Below is a small trained network, with its code and all its weights. Each question gives an input and a class and asks what happens when units are switched off, that is, made to give their printed mean instead of their output.

import numpy as np


def w(rows, s, z=0):
    codes = np.array(rows[::2]) - 128.0
    scale = np.full(codes.shape[1], s)
    scale[-1] = z or s
    return codes * scale


def f(y):
    return y / 2 * (1 + np.tanh(0.7978845608 * (y + 0.044715 * y**3)))


def log_softmax(a):
    a = a - a.max(-1, keepdims=True)
    return a - np.log(np.exp(a).sum(-1, keepdims=True))


def net(x, mask):
    res = np.array(x, float).reshape(1, 4) / 4 @ E
    y = f(res @ A[0][:, :-1].T + A[0][:, -1])
    res = res + np.where(mask, y, B[0][:, -1]) @ B[0][:, :-1]
    return log_softmax(res[-1] @ U[:, :-1].T + U[:, -1])


A, B = {}, {}
E = w([
[158,49,71],'x0',
[51,155,2],'x1',
[247,215,103],'x2',
[128,128,128],'x3',
],0.0088)
A[0] = w([
[67,88,168,164],'neuron 0',
[130,132,118,69],'neuron 1',
[83,107,182,144],'neuron 2',
[168,38,86,80],'neuron 3',
[210,23,59,66],'neuron 4',
[84,133,82,83],'neuron 5',
[79,80,161,82],'neuron 6',
[169,150,110,86],'neuron 7',
[123,119,110,77],'neuron 8',
[123,135,122,88],'neuron 9',
[194,216,101,107],'neuron 10',
[81,140,157,46],'neuron 11',
[125,127,138,73],'neuron 12',
[167,67,104,106],'neuron 13',
[75,86,131,103],'neuron 14',
[157,133,117,159],'neuron 15',
[121,137,85,132],'neuron 16',
[86,101,170,138],'neuron 17',
[59,88,137,92],'neuron 18',
[129,134,97,139],'neuron 19',
[88,218,212,116],'neuron 20',
[122,106,122,113],'neuron 21',
[149,94,207,134],'neuron 22',
[188,53,90,3],'neuron 23',
[57,191,80,118],'neuron 24',
[134,108,173,89],'neuron 25',
[108,122,76,195],'neuron 26',
[68,230,185,10],'neuron 27',
[215,144,74,94],'neuron 28',
[134,109,72,51],'neuron 29',
[78,100,149,83],'neuron 30',
[71,80,106,110],'neuron 31',
[93,161,86,65],'neuron 32',
[180,149,132,137],'neuron 33',
[145,83,206,162],'neuron 34',
[166,99,160,101],'neuron 35',
[163,163,110,93],'neuron 36',
[184,40,101,80],'neuron 37',
[108,146,9,139],'neuron 38',
[92,178,72,121],'neuron 39',
[184,78,177,107],'neuron 40',
[178,187,112,122],'neuron 41',
[89,205,158,17],'neuron 42',
[199,77,205,102],'neuron 43',
[80,124,83,152],'neuron 44',
[137,180,111,91],'neuron 45',
],0.015,0.0026)
B[0] = w([
[113,95,40,195],'neuron 0',
[130,128,127,124],'neuron 1',
[118,120,98,175],'neuron 2',
[113,217,109,187],'neuron 3',
[105,243,114,218],'neuron 4',
[148,118,164,183],'neuron 5',
[138,98,49,179],'neuron 6',
[119,102,88,157],'neuron 7',
[127,130,131,132],'neuron 8',
[132,129,129,126],'neuron 9',
[114,77,32,220],'neuron 10',
[130,144,97,150],'neuron 11',
[128,127,122,123],'neuron 12',
[123,175,141,165],'neuron 13',
[129,109,66,182],'neuron 14',
[125,117,110,147],'neuron 15',
[131,118,156,162],'neuron 16',
[118,113,90,170],'neuron 17',
[115,102,59,193],'neuron 18',
[130,123,140,148],'neuron 19',
[120,227,150,212],'neuron 20',
[127,130,114,135],'neuron 21',
[139,92,191,195],'neuron 22',
[115,190,129,174],'neuron 23',
[159,116,208,214],'neuron 24',
[141,113,149,152],'neuron 25',
[138,121,168,187],'neuron 26',
[115,255,141,197],'neuron 27',
[113,76,44,204],'neuron 28',
[136,146,150,163],'neuron 29',
[123,105,71,168],'neuron 30',
[122,113,96,196],'neuron 31',
[132,108,180,173],'neuron 32',
[120,109,105,172],'neuron 33',
[152,102,191,197],'neuron 34',
[131,101,165,161],'neuron 35',
[122,102,82,161],'neuron 36',
[128,195,149,183],'neuron 37',
[148,84,223,248],'neuron 38',
[145,106,198,196],'neuron 39',
[139,91,193,188],'neuron 40',
[111,95,53,191],'neuron 41',
[112,196,134,168],'neuron 42',
[152,76,219,216],'neuron 43',
[133,121,160,194],'neuron 44',
[126,125,104,155],'neuron 45',
],0.028,0.011)
U = w([
[184,52,225,151],'0',
[121,57,53,3],'1',
[119,254,151,254],'2',
],0.01,0.00094)

Each question gives the input, the list of numbers given to net, and the class t.
The units are the neurons (one row each of A and B). Each row of codes is followed by its name. A weight is (code - 128) times the scale printed after its matrix; where a second scale follows, it is the last column's (A, B and U).
mask holds one flag per neuron, in row order. A switched-off neuron (its flag False) gives its mean, the last column of its row in B, instead of its output. The means were averaged over made-up inputs and are rounded, as every weight is.
A unit's drop is (log p(t) with every unit on - log p(t) with that unit switched off) / (log p(t) with every unit on - log p(t) with every unit switched off).
The circuit of an input: a set's keep is (log p(t) with only the set's units on - log p(t) with every unit switched off) / (log p(t) with every unit on - log p(t) with every unit switched off). Starting from the 12 units with the biggest drops (on a tie, the unit counted first), units are removed one at a time, each time the one whose removal leaves the highest keep (on an exact tie, the one counted first), for as long as the keep stays at least 0.8.
units of the circuit, in order: the units of the circuit, biggest drop first
unit that matters most: the unit with the biggest drop
k most important neurons: the k neurons with the biggest drops, biggest first
drop when u is switched off: that unit's drop, to one decimal
input [7,4,6,3], class 2: 4 most important neurons => (neuron 4; neuron 3; neuron 23; neuron 37)
input [-6,6,3,7], class 0: units of the circuit, in order => (neuron 24)
input [7,6,-5,-3], class 2: 2 most important neurons => (neuron 4; neuron 3)
input [5,4,0,1], class 2: 3 most important neurons => (neuron 4; neuron 43; neuron 3)
input [5,-3,-5,-1], class 1: 2 most important neurons => (neuron 20; neuron 27)
input [-2,0,-1,-2], class 2: 4 most important neurons => (neuron 10; neuron 38; neuron 28; neuron 43)
input [-2,7,7,8], class 0: 3 most important neurons => (neuron 38; neuron 24; neuron 39)
input [5,4,1,4], class 2: 3 most important neurons => (neuron 4; neuron 43; neuron 3)
input [-6,8,7,-2], class 0: 2 most important neurons => (neuron 38; neuron 24)
input [8,1,-6,-1], class 2: drop when neuron 4 is switched off => 0.4
input [3,-2,0,-3], class 2: drop when neuron 38 is switched off => 0.6
input [7,-6,3,6], class 2: drop when neuron 4 is switched off => 2.2
input [4,5,-6,8], class 1: drop when neuron 43 is switched off => 0.3
input [7,8,-4,2], class 0: unit that matters most => neuron 38
